[128 = 0]
[100 157 128 158 147 103 129 124 230 138 148 127 119 108 146 118 120 161
 132 130 130 120 129 105 118 125] -> <37>
[111 164 134 127 140 114 120 134 252 125 153 148 128 142 133 134 122 105
 127 139 156 125 119 139 131 120] -> <37>
[134 157 141 156 161 101 119 135 241 136 160 136 119 117 145 132 123 131
 111 128 134 119 139 117 117 113] -> <37>
[130 142 135 142 136  88 136 109 252 129 158 176  97  91 129 111 142 142
 145 125 128 132 154 104 122 128] -> <38>
[168 135 130 166 125 128 115 119 252 111  96 127 108  92 153 114  67 147
 102  94 141 110 154 151 130 133] -> <54>
[120 151 146 172 144 100 130 122 207 144 131  99 119  94 182 134 120 155
 115 131 130 130 144 121 118 132] -> <37>
[144 139 151 218 128 120 122 126 182 138 115  71 131  81 187 131  83 178
  79 162 125 115 135 107 106 119] -> <47>
[143 134 136 194 131 123 136 119 170 151 109 102 108  91 163 132 105 167
 115 121 113 128 138 116 122 123] -> <47>
[120 145 119 144 143 104 130 124 237 129 140 142 131  94 130 128 102 139
 137 111 150 132 132 109 127 122] -> <38>
[129 151 156 202 144 100 151 120 225 141 132 102 111  71 172 126  90 162
 101 120 130 128 139  90 113 127] -> <37>
[118 162 124 132 147 125 114 126 252 143 132 135 123 134 131 147 114 112
 101 133 128 118 135 154 115 129] -> <38>
[111 188 159 204 143  90 128 121 223 140 141 102 119  75 191 127 111 154
 122 119 132 125 143  94 118 130] -> <37>
[154 142 142 175 140 114 130 119 189 144 126 110 128 111 145 127 134 172
  96 122  86 133 133 125 109 122] -> <47>
[156 154 121 174 143 123 129  89 252 134 143 146 111 125 157 122 132 159
  74 126 127 124 138 131 112 115] -> <46>
[121 138 130 178 159 106 136 139 170 131 137 131 103 121 156 129 160 143
 139 118 122 131 136 105 119 129] -> <47>
[122 142 143 173 147 101  73 127 198 119 147 114 113 112 163 138 117 143
 111 128 126 122 106 109 126 119] -> <37>
[166 128 133 228 113 100 137 112 225 158  96  97 109  78 167 107  82 180
 108  96 162 135 163  88 124 169] -> <50>
[141 155 131 172 138 133 126 128 226 126 120 109 128 132 161 118  96 141
  87 128 130 118 138 150 108 126] -> <47>
[141 140 133 193 147  85 132 122 252 164 121 106 131  98 165 133 107 167
  90 131 115 122 133 143 119 121] -> <47>
[106 157 127 160 162 112 132 116 252 125 134 132 122 126 159 129 130 147
 111 138 117 119 137 144 118 113] -> <46>
[140 139 126 190 132 106 138 125 149 134 127 141 105  94 166 119 172 161
  92 124 105 118 112  97 113 122] -> <47>
[130 158 135 158 136 110 115 135 252 137 143 136 115  87 141 121  95 167
 134 122 135 117 143  99 127 120] -> <38>
[130 145 135 175 137 110 129 121 228 132 130 119 131  82 154 128 111 147
 122 128 107  95 144 106 113 118] -> <38>
[146 149 125 148 144 110 121 125 252 135 132 144 109 109 143 126 122 130
  95 122 130 134 138 127 128 112] -> <46>
[138 135 131 150 167 104 155 119 226 132 145 157 116 102 155 113 148 130
 139 133 144 128 140 109 129 119] -> <37>
[124 131 133 165 147 113 120 129 197 131 134 120 120 123 155 134 125 140
 109 137 121 128 129 120 112 123] -> <47>
[131 143 140 183 142  83 150 129 198 144 157 132  86  68 133 121 128 175
 134 121 126 127 135  79 132 133] -> <37>
[116 132 140 154 166  77 141 120 155 141 173 158  92 103 138 117 184 154
 140 128 112 142 134  39 118 110] -> <46>
[149 198 119 146 135  89 139 135 187 123 144 137 107 109 163 123 147 178
 108 113 125 125 252 110  93 127] -> <47>
[138 136 138 149 152 119 117 122 241 129 141 138 114 127 148 105 140 145
 112 118 125 125 143 122 113 113] -> <37>
[182 128 128 160 122 113 142 111 194 149 125 133 104  77 150 110 125 158
 102 116 128 128 147 116 127 117] -> <50>
[124 134 125 120 152 107 128 128 198 133 154 217  91 126 119 123 177 130
 150 138 131 126 132 129 124 113] -> <37>
[121 154 129 170 142 105 138 128 179 143 145 121 108 111 143 132 120 160
 116 128 126 127 137 106 133 127] -> <47>
[141 120 154 188 133 100 142 126 144 147 119 103 114  80 157 123 116 149
 111 139 128 132 137 100 119 129] -> <47>
[134 139 128 142 147 113 122 119 180 133 144 153 110 139 143  91 163 152
 105 112 110 129 132 117 125 108] -> <47>
[142 137 133 145 153 102 141 130 180 132 113 128 103 105 152 120 136 155
  86 124 151 123 132 106 123 113] -> <47>
[134 149 127 156 134 103 129 122 242 157 143 133 115  86 132 132 113 155
 141 125 131 133 132 148 135 133] -> <38>
[179 138 145 202 114  91 133 113 252 148 120 109 103  51 158 118  89 178
 105  99 135 130 154 110 129  93] -> <54>
[153 142 123 173 136 124 121 129 197 139 109 135 111 120 138 123 136 149
  96 137 126 120 145 119 110 115] -> <47>
[170 123 153 175 113 114 139 116 212 148 116 117 116  52 142 112  97 161
 127 112  79 116 135 111 126 130] -> <54>
[156 141 135 197 143  77 136 127 252 160 161 146  82  47 172 115 118 185
 131 107 124 131 162  77 118 120] -> <37>
[125 140 135 159 137 104 131 126 162 134 144 137 118 125 163 121 147 149
 114 121 111 122 131 106 120 123] -> <47>
[173 125 122 145 108 102 126 118 191 151 118 132 125  91 137 111 113 149
 109 115 129 101 161 127 115 122] -> <50>
[147 133 121 171 135 105 126 132 211 125  98 117 140 141 159 129 109 105
  95 132 130 118 126 141 119 120] -> <47>
[179 123 139 166 125  95 149 104 221 156 124  17 102  36 140 105 107 166
 111 109 120 128 174 103 121 128] -> <50>
[166 128 116 154 120 118 119 112 249 138 111 132 128 101 138 118  86 151
 109 120 170 140 157 140 122 127] -> <54>
[141  86  89 178 137 121 127 134 225 138 121  98 128 107 162 131 109 155
  89  95 110 133 134 123 118 120] -> <47>
[132 135 133 140 142 111 134 128 219 136 128 125 136  97 147 132 112 127
 147 139 101 145 129  92 134  91] -> <38>
[131 148 143 178 114 113 112 129 223 132 134 107 124 102 166 116 115 141
 102 131 138 133 142 111 108 122] -> <37>

[130 117 122 122 133 131 106 146 138 118 127 136 119 129  95 134 138 114
 127 129 132 118 116 127 128 125] -> <241>
[139  83 138 135 132 137 111 126 135  90 131 154 146 114 153 145 115 135
 109 110 143 135 102 136 122 122] -> <240>
[122  85 127 132 113 160 111 149 130 121 126 163 181 133 104 146 135 147
 151 116 115 134 105 140 122 133] -> <240>
[134  79 127 139 116 122  98 139 139  98 126 164 144 129  90 143 131 140
 139 114 124 128 123 136 102 130] -> <247>
[128 130 126 128 123 128 128 119 131 111 127 109 140 124 129 113 134 132
 127 124 126 127 131 125 117 128] -> <241>
[155 108 121 131 123 125  98 140 141  92 136 174 113 120  41 159 143 148
 144 134 140 114 113 134 115 133] -> <247>
[126 117 132 144 120 129 146 128 114 154 128 133 148 124 146 136 136 142
 135 126 101 137 116 138 139 119] -> <240>
[147 116 124 154 123 125 120 121 132  76 130 165 122 108 108 130 113 163
 141 124 140 127 134 139 111 124] -> <247>
[120 113 119 117 124 126  96 148 129 137 127 132 119 134  42 140 158 111
 144 129 134 122 114 133 134 127] -> <241>
[152 108 129 152 129 129 116 127 133  83 130 166 118 126 120 147 118 151
 137 122 132 123 126 139 117 119] -> <247>
[137 121 115 133 132 127 134 130 136 122 126 181 134 122 121 147 130 143
 149 134 117 137 118 130 127 134] -> <240>
[128 115 120 126 123 132 115 140 134 115 124 157 135 127  85 135 123 135
 138 123 129 117 126 131 120 124] -> <241>
[132 121 126 130 126 130 135 126 135 123 127 161 131 133 115 126 129 145
 141 123 128 125 130 136 120 121] -> <241>
[126  95 129 131 116 127 125 120 129 121 126 143 145 134 148 135 118 131
 124 117 122 140 124 130 122 129] -> <240>
[150 103 108 143 122 130 119 118 140  68 128 169 111 137  81 136 127 148
 139 126 153 119 132 130 123 130] -> <247>
[113 130 132 130 116 123 141 139 125 177 128 130 162 128 111 138 141 130
 167 127 100 134 112 130 123 142] -> <240>
[114 111 114 116 129 133 106 142 132 103 130 137 125 127  83 136 137 123
 123 127 128 126 108 126 127 127] -> <241>
[143  96 125 129 125 130 109 120 145  77 133 152 129 131 129 135 117 134
 108 117 140 137 128 140 129 125] -> <240>
[116 132 122 133 116 127 133 114 133 123 127 128 149 137 122 117 124 125
 142 113 128 132 130 125  82 132] -> <241>
[123 126 118 143 115 131 136 122 129 122 126 157 126 128 120 110 123 132
 143 124 142 124 133 122 110 138] -> <241>
[130 132 121 126 123 125 133 126 132 119 132 144 123 129 100 125 126 143
 147 136 121 124 128 127 135 125] -> <247>
[141  93 112 134 112 128  94 132 136  76 129 163 115 146  74 137 126 126
 127 115 147 131 128 129 115 127] -> <241>
[130  54 114 133 140 137  79 165 136 101 122 185 106 143  56 182 163 125
 139 132 135 122 107 137 140 123] -> <240>
[122 116 125 140 118 127 124 130 138  87 127 166 135 133  97 125 107 154
 125 117 134 125 122 130 106 156] -> <247>
[154 132 131 142 137 122 135 114 133  78 133 163 120 135 122 129 124 158
 151 120 138 124 131 135 116 134] -> <247>
[140 121 117 143 117 126 133 123 145  89 132 172 119 134  58 136 135 172
 182 119 129 125 127 134 116 145] -> <247>
[144  67 132 138 125 131 105 129 115  85 125 163 131 139 113 149 122 145
 128 122 133 131 124 128 123 124] -> <240>
[124 126 125 131 127 121 126 127 131 117 130 145 126 126  73 130 133 132
 137 138 134 122 116 110 127 129] -> <241>
[134 111 136 134 129 135 124 123 133 115 137 137 136 119 136 136 126 137
 126 122 127 140 120 128 128 133] -> <241>

[101 182 143  75  96 181 129 137  63 143 123 165 119 132  96 116  77 109
 114 154  61 124 195  99 172 135] -> (75)
[127 181 126  92 141 145 115 111  87 139 125 100 135 124 114 130  90  83
 124 138 107 114 182 111 153 133] -> (74)
[106 121 145 112 135 160 131 127  93 137 118 136 137 135 122 118  93 113
 123 147  43 110 140 112 150 126] -> (75)
[135 156 143  85 128 140 118 120  83 127 127 116 117 132 110 196  17 111
 131 119 108 132 153 129 134 151] -> (74)
[115 160 146 108 137 204 118 131 126 146 112 137 124 107  89 152  88 129
  89 145  70 137 162 113 156 127] -> (75)
[111 193 165  89 136 166  98 137  61 155 169 121 144 117 112 126  79  44
 105 158  78 120 192 106 151 139] -> (68)
[107 146 144 116 138 141 109 138 106 135 122 153 125 129 135 102 114 116
 106 158 111 109 197 128 154 137] -> (75)
[104 185 173  69 135 166  47 130  74 122 115 173 123 128 105 125  62  90
 123 144  69 121 196  93 161 135] -> (75)
[106 172 156  79 155 199  94 165  59 148 137 175 103 119 100 125  66 109
 110 175  95  99 220  99 159 121] -> (75)
[112 171 194  65 140 226 134 105  50 125 108 175 119 116 110 134  15  32
 117 185  78 101 203  87 145 147] -> (73)
[110 150 147 111 159 184 108 129  89 173 108 155 109 127 103 145  77 123
 162 148  80 118 169 108 147 129] -> (75)
[117 163 147  94 138 147 127 128 108 149 128 162 134 162 105 118  94 121
  95 163 102 103 167 119 141 102] -> (75)
[ 97 182 158  92 136 146 119 114  76 124 124 116 120 129 112 114  96 116
 128 155 107 122 155 116 140 132] -> (74)
[ 77 159 165  87 108 199 122 122 102 131 112 146 115 123 125 189  84  89
 121 146  73 101 178  92 139 134] -> (73)
[126 162 134 119 131 150 100 134  99 147 129 143 122 136 115 103 111 130
  80 141  96 117 179 123 142 108] -> (75)
[118 160 160  69 142 187 122 127  83 140 131 136 115 127 102 147  76  89
 129 142  87 106 170 125 145 149] -> (73)
[133 203 169  75 135 183 119 140  58 148 122 134 125 143 120 142  85  56
 132 162 108 124 187  86 143 155] -> (74)
[117 141 162  93 142 185 122 133  88 132 118 141 138 112  90 174  80  65
 130 191 119 116 141 118 140 125] -> (73)
[118 174 154  95 134 154 140 124 107 131 127 113 131 117 113 158  83  94
 133 148  99 130 149 103 154 134] -> (74)
[113 196 144  91 131 145 138 111  88 124 120  99 137 120 119 146 115 102
 128 146 101 124 135 107 131 134] -> (74)
[115 131 124 113 133 162 138 135 112 120 137 125 120 100 111 118 127 127
 128 146 101 126 147 112 134 129] -> (75)
[121 158 167  99 135 201 126 141  95 121 121 150 116 118 109 145  98  98
 130 155  95 115 157  89 143 142] -> (73)
[127 187 150 105 112 175 111 107  72 120 127 128 133 140 136 123  99  94
 138 144  92 114 178 106 178 142] -> (74)
[124 128 126 108 145 165 128 154  96 144 115 155 102 129 115 119  95 165
 129 122  96 106 209 105 148 119] -> (75)
[155 165 166 128 142 202 101 135  92 145 121 136 113 129 135 124  79  45
 117 169 115 121 181  79 151 130] -> (73)
[117 160 176  93 141 178 127 136  79 152 111 161 124 111 108 128  62 127
  91 160 102 119 193  96 156 128] -> (75)
[124 176 172  79 156 197  91 126  81 153  91 144 108 131  98 107  86 112
 139 155  59 111 188 102 153 131] -> (75)

[129 139 195 156 135 145 113 115 118  49  96 157 116 120  91 136 163 136
 140 108 143 131 148 145 150 145] -> (26)
[122 111 146 147 118 113 115 123 111 105 102 113 121  77 111 122 158 124
 129 128 121 127 123 135 145 136] -> (17)
[128 131 164 148 118 146 115 125 151  82 107 153 109 113 115 129 158 124
 124 115 133 129 113 137 140 153] -> (20)
[142 110 208 173 119 160 120  95 112 124  77 156 105  91  96 111 155 149
 115 110 128 143 129 151 121 145] -> (23)
[122 113 183 141 110 143 102 122 110  98 105 135 127  69 121 115 152 132
 124 109 121 116 120 132 157 123] -> (17)
[148 131 188 140 128 130 114 123 131  58  97 143 124 117  97 138 150 161
 125  96 127 139 131 140 144 142] -> (26)
[134 110 182 150 113 134 100 133 153  64 110 187 122 119 111 145 158 106
 126 119 120 140 104 148 140 160] -> (20)
[118 127 208 163 116 125 103 107  94  85  73 146 123  81 111 138 148 132
 136 116 115 130 130 145 145 116] -> (17)
[138 131 207 153 120 144 125 123 133  62  75 132 133 121 102 117 174 136
 119 100 127 142 141 163 131 153] -> (26)
[107 129 171 136 123 133 112 124  93 103  86 138 127  93 118 119 144 123
 112 132 112 121 115 165 155 129] -> (17)
[135 113 208 151 118 135 126 120 108  50  69 157 112 119  98 129 177 149
 116 115 127 148 140 146  91 121] -> (26)
[115 164 189 151 112 124 117 126 106 100  80 156 117 128 120 119 154 133
 122 120 119 121 139 142 152 115] -> (17)
[120 114 206 148 115  99 104 115 115 106 123 150 107  96  99 107 159 135
 122 120 106 132 130 141 127 143] -> (23)
[156 111 197 180 124 120 131 105 116  87  61 174 101 106 107 113 180 132
 129 108 131 121  99 146  97 145] -> (23)
[120 124 176 161 123 164 110 141 147  55 170 154 108 115 124 137 173 113
 149 109 169 138 126 147 144 163] -> (20)
[131 122 184 128 121 137 116 124 128  61 105 198  97 106 113 123 158 150
 126 114 120 142 127 138 145 140] -> (26)
[187 126 201 150 116 114 103 115 149 115  87 159 122  64 104 122 162 139
 134 125 117 130 137 153 128 125] -> (17)
[135 120 208 169 125 137 127 115 111 105  75 149  96  86 111 120 139 144
 131 221 130 133 127 140 113 134] -> (23)
[123  99 242 178 118 109 108 108 122 103  46 169 106  51  91 134 146 132
 111 111 103 127 117 150 128 144] -> (17)
[122 135 171 148 122 101 130 128 141  51 112 141 113 135 115 134 161  99
 123 101  91 132 115 130 154 159] -> (20)
[105 106 200 171 118 143 111 129 124 103  75 151 118  80 114 111 156 134
 132 130 126 128 128 147 135 138] -> (17)
[131 129 220 142 132 126 114 117 133  81  80 143 111 110  97 131 178 126
 114  99 128 145 130 139 147 134] -> (26)
[112 132 167 137 115 134 137 136 148  31 115 150 119 123  11 130 152 119
 117 115 123 140 105 134 145 166] -> (20)
[109 127 151 119 109 137 110  89 152  71 119 145 121 106 102 101 130 125
 116 130 126 141 111 133 160 144] -> (20)
[128 146 178 158 118 139 110 126 122  74 111 146 111 115  90 131 157 148
 131 115 126 150 132 123 156 151] -> (26)
[115 120 220 171 118 122 109 125 101  77  62 165 106  70 104 118 166 151
 115 114 143 108 130 161 139 143] -> (17)
[122 128 207 152 127 148 100 127 153  56 110 163  93 102 117 134 165 130
 132 119 125 149 116 150 132 163] -> (20)
[128 116 184 148 141 143 115 110 127  53  86 132 145 128 111 149 155 106
 135  89 140 134 137 133 156 139] -> (26)
[127 127 162 149 120 118 111 138 170  83 113 145  95 144 114 133 161 130
 127 116 124 141 113 149 147 171] -> (20)
[121 113 212 163 119 117 123 111 116 106  75 153 107  89 106 113 115 130
 126 109 116 112 130 145 133 148] -> (17)
[122 131 154 131 125 145 121 139 151  43 110 143 127 114 117 159 135 109
 132 114 132 144 112 154 162 159] -> (20)
[119 129 185 143 127 104 100 127 107 122  97 144 122  77 113 121 153 136
 131 148 114 106 140 145 141 147] -> (17)
[130 109 245 241 101 146 113  94 147  74  19 180  86  74 105 117 189 152
 125  98 109 159 153 153  73 157] -> (23)
[167 115 156 151 129 130 120 124 139  82 105 150 119 107 113 118 145 148
 140 123 123 141 135 142 125 124] -> (23)
[104 127 176 153 125 121 106 121 141  63  99 149 108 105 120 138 161 130
 131 119 121 140 118 147 143 162] -> (20)
[119 129 192 138 109 122  89 135 113 109  95 154 131 115  92 107 163 120
 131 119 122 127 115 143 142 128] -> (17)
[128 110 196 153 116 132 105 119 112 107  83 142 117  75 119 127 162 137
 123 116 116 107 135 144 139 128] -> (17)
[116 129 195 154 111 129 113 120 155  49  87 151 117 102 116 141 161 121
 127 123 122 140 122 142 138 168] -> (20)
[141 133 195 173  97 138 116 133 129  66  91 131 111 132  92 128 175 123
 137 104 136 150 121 138 149 137] -> (26)
[124 120 173 167  95 115 119 117  96 111 107 143 128 117 101 133 160 135
 108 108 129 134 112 142 115 138] -> (23)
[123 119 175 151 112 125 115 117 100 104  97 147 125  82 119 127 157 125
 128 126 117 131 155 158 142 124] -> (17)
[135 132 165 158 131 138 130 132 129  68  87 138 116 109 108 138 150 123
 125 107 135 135 123 149 159 137] -> (26)

[153  99 109  98 125 164 147  83 159 121 182 178 142 101 107 121 159 104
 127 125 139  55 124 147 136 146] -> (290)
[155 117 116 113 118 148 146 100 155 113 160 186 143 124  94 132 162 112
 139 124 110 123 138 156 141 138] -> (290)
[146 126 136 110 133 153 130 106 150 116 124 153 131 115 119 154 158 133
 111 112 127 132 139 133 127 140] -> (279)
[154 136 138 126 120 156 142 119 156  87 142 177 124 106  90 120 170 107
 115 101 136 118 149 144 133 135] -> (277)
[151 129 133 134 157 142 125 157 153 146 138 155 119 121 109 151 163 101
 144 124 110 163 128 133 124 145] -> (284)
[151 127 142 128 138 169 143 117 159 164 138 142 114 111 115 147 136 148
 111 133 118 106 149 126 131 133] -> (279)
